Here is a tiny trained network, its code and every weight. The questions are about switching its units off for an input and a class, where a switched-off unit gives its printed mean instead of its output.

import numpy as np


def w(rows, s, z=0):
    codes = np.array(rows[::2]) - 128.0
    scale = np.full(codes.shape[1], s)
    scale[-1] = z or s
    return codes * scale


def f(y):
    return y / 2 * (1 + np.tanh(0.7978845608 * (y + 0.044715 * y**3)))


def log_softmax(a):
    a = a - a.max(-1, keepdims=True)
    return a - np.log(np.exp(a).sum(-1, keepdims=True))


def net(x, mask):
    res = np.array(x, float).reshape(1, 3) / 4 @ E
    y = f(res @ A[0][:, :-1].T + A[0][:, -1])
    res = res + np.where(mask, y, B[0][:, -1]) @ B[0][:, :-1]
    return log_softmax(res[-1] @ U[:, :-1].T + U[:, -1])


A, B = {}, {}
E = w([
[152,170,84,63,112,198],'x0',
[153,104,171,54,203,108],'x1',
[3,150,129,103,147,163],'x2',
],0.011)
A[0] = w([
[161,109,254,104,199,145,94],'N1',
[118,154,89,24,79,209,150],'N2',
[98,107,176,195,154,97,123],'N3',
[21,153,134,126,123,140,156],'N4',
[114,144,125,160,32,135,62],'N5',
[207,90,136,119,69,110,175],'N6',
[60,131,190,114,135,194,168],'N7',
[119,87,211,80,223,134,109],'N8',
[199,142,139,127,63,88,168],'N9',
[93,170,148,181,8,127,130],'N10',
[115,121,142,146,127,80,4],'N11',
[151,177,117,95,121,186,90],'N12',
[154,169,79,94,132,173,123],'N13',
[215,116,168,188,118,84,191],'N14',
[205,101,92,140,126,135,126],'N15',
[80,78,200,189,81,63,205],'N16',
[120,163,104,185,52,117,103],'N17',
[98,111,142,137,150,177,89],'N18',
[104,93,150,170,142,82,115],'N19',
[139,107,148,70,150,139,113],'N20',
[47,126,123,114,154,141,185],'N21',
[157,153,96,69,58,229,170],'N22',
[109,145,101,231,65,175,105],'N23',
[76,34,171,198,145,72,166],'N24',
],0.0084,0.0022)
B[0] = w([
[202,135,124,82,194,110,223],'N1',
[162,90,156,71,104,152,231],'N2',
[82,19,96,41,22,150,198],'N3',
[146,185,254,180,117,179,233],'N4',
[178,161,49,54,217,79,173],'N5',
[136,174,189,131,125,196,218],'N6',
[153,159,194,158,129,190,208],'N7',
[210,177,116,68,175,83,237],'N8',
[142,168,193,116,120,231,207],'N9',
[232,165,152,22,211,39,213],'N10',
[90,90,104,82,127,129,136],'N11',
[108,76,73,85,83,109,166],'N12',
[100,37,75,109,43,98,173],'N13',
[151,170,180,124,110,209,253],'N14',
[88,192,172,187,88,236,192],'N15',
[150,93,136,64,83,152,248],'N16',
[195,139,117,68,210,114,190],'N17',
[132,132,149,181,153,171,142],'N18',
[118,82,110,84,77,142,183],'N19',
[169,107,84,89,149,60,166],'N20',
[150,177,218,138,131,205,212],'N21',
[126,84,93,41,37,124,222],'N22',
[161,162,114,26,206,58,218],'N23',
[94,86,138,49,73,165,254],'N24',
],0.0061,0.0064)
U = w([
[183,164,113,83,214,51,104],'0',
[101,24,110,94,29,137,101],'1',
[130,206,184,179,115,212,82],'2',
[124,127,122,160,110,119,248],'3',
[76,102,69,223,126,6,2],'4',
[56,88,30,227,173,61,11],'5',
[44,104,41,214,160,94,12],'6',
[56,91,42,236,170,63,18],'7',
],0.011,0.0071)

Each question gives the input, the list of numbers given to net, and the class t.
The units are the neurons (one row each of A and B). Each row of codes is followed by its name. A weight is (code - 128) times the scale printed after its matrix; where a second scale follows, it is the last column's (A, B and U).
mask holds one flag per neuron, in row order. A switched-off neuron (its flag False) gives its mean, the last column of its row in B, instead of its output. The means were averaged over made-up inputs and are rounded, as every weight is.
A unit's drop is (log p(t) with every unit on - log p(t) with that unit switched off) / (log p(t) with every unit on - log p(t) with every unit switched off).
The circuit of an input: a set's keep is (log p(t) with only the set's units on - log p(t) with every unit switched off) / (log p(t) with every unit on - log p(t) with every unit switched off). Starting from the 12 units with the biggest drops (on a tie, the unit counted first), units are removed one at a time, each time the one whose removal leaves the highest keep (on an exact tie, the one counted first), for as long as the keep stays at least 0.8.
units of the circuit, in order: the units of the circuit, biggest drop first
most important unit: the unit with the biggest drop
top k neurons: the k neurons with the biggest drops, biggest first
drop of u: that unit's drop, to one decimal
input [5,-5,3], class 0: units of the circuit, in order	N10; N23
input [-4,-4,-5], class 2: most important unit	N14
input [8,-8,2], class 0: top 2 neurons	N10; N23
input [8,-8,1], class 0: top 4 neurons	N10; N23; N5; N17
input [7,-8,2], class 0: top 2 neurons	N10; N23
input [-7,-5,-8], class 2: top 4 neurons	N14; N9; N6; N15
input [-7,7,8], class 2: top 4 neurons	N4; N21; N7; N10
input [-8,-8,-5], class 0: top 4 neurons	N10; N23; N17; N5
input [2,3,3], class 3: top 2 neurons	N10; N23
input [6,-1,6], class 1: top 2 neurons	N22; N13
input [-8,7,4], class 1: top 2 neurons	N3; N24
input [6,-4,4], class 1: top 2 neurons	N22; N13
input [1,2,2], class 3: top 3 neurons	N10; N23; N14
input [-7,-1,-8], class 2: units of the circuit, in order	N14
input [-4,3,-3], class 1: drop of N24	0.2
input [-7,3,4], class 1: drop of N3	0.1
input [-6,1,-4], class 1: drop of N2	0.0
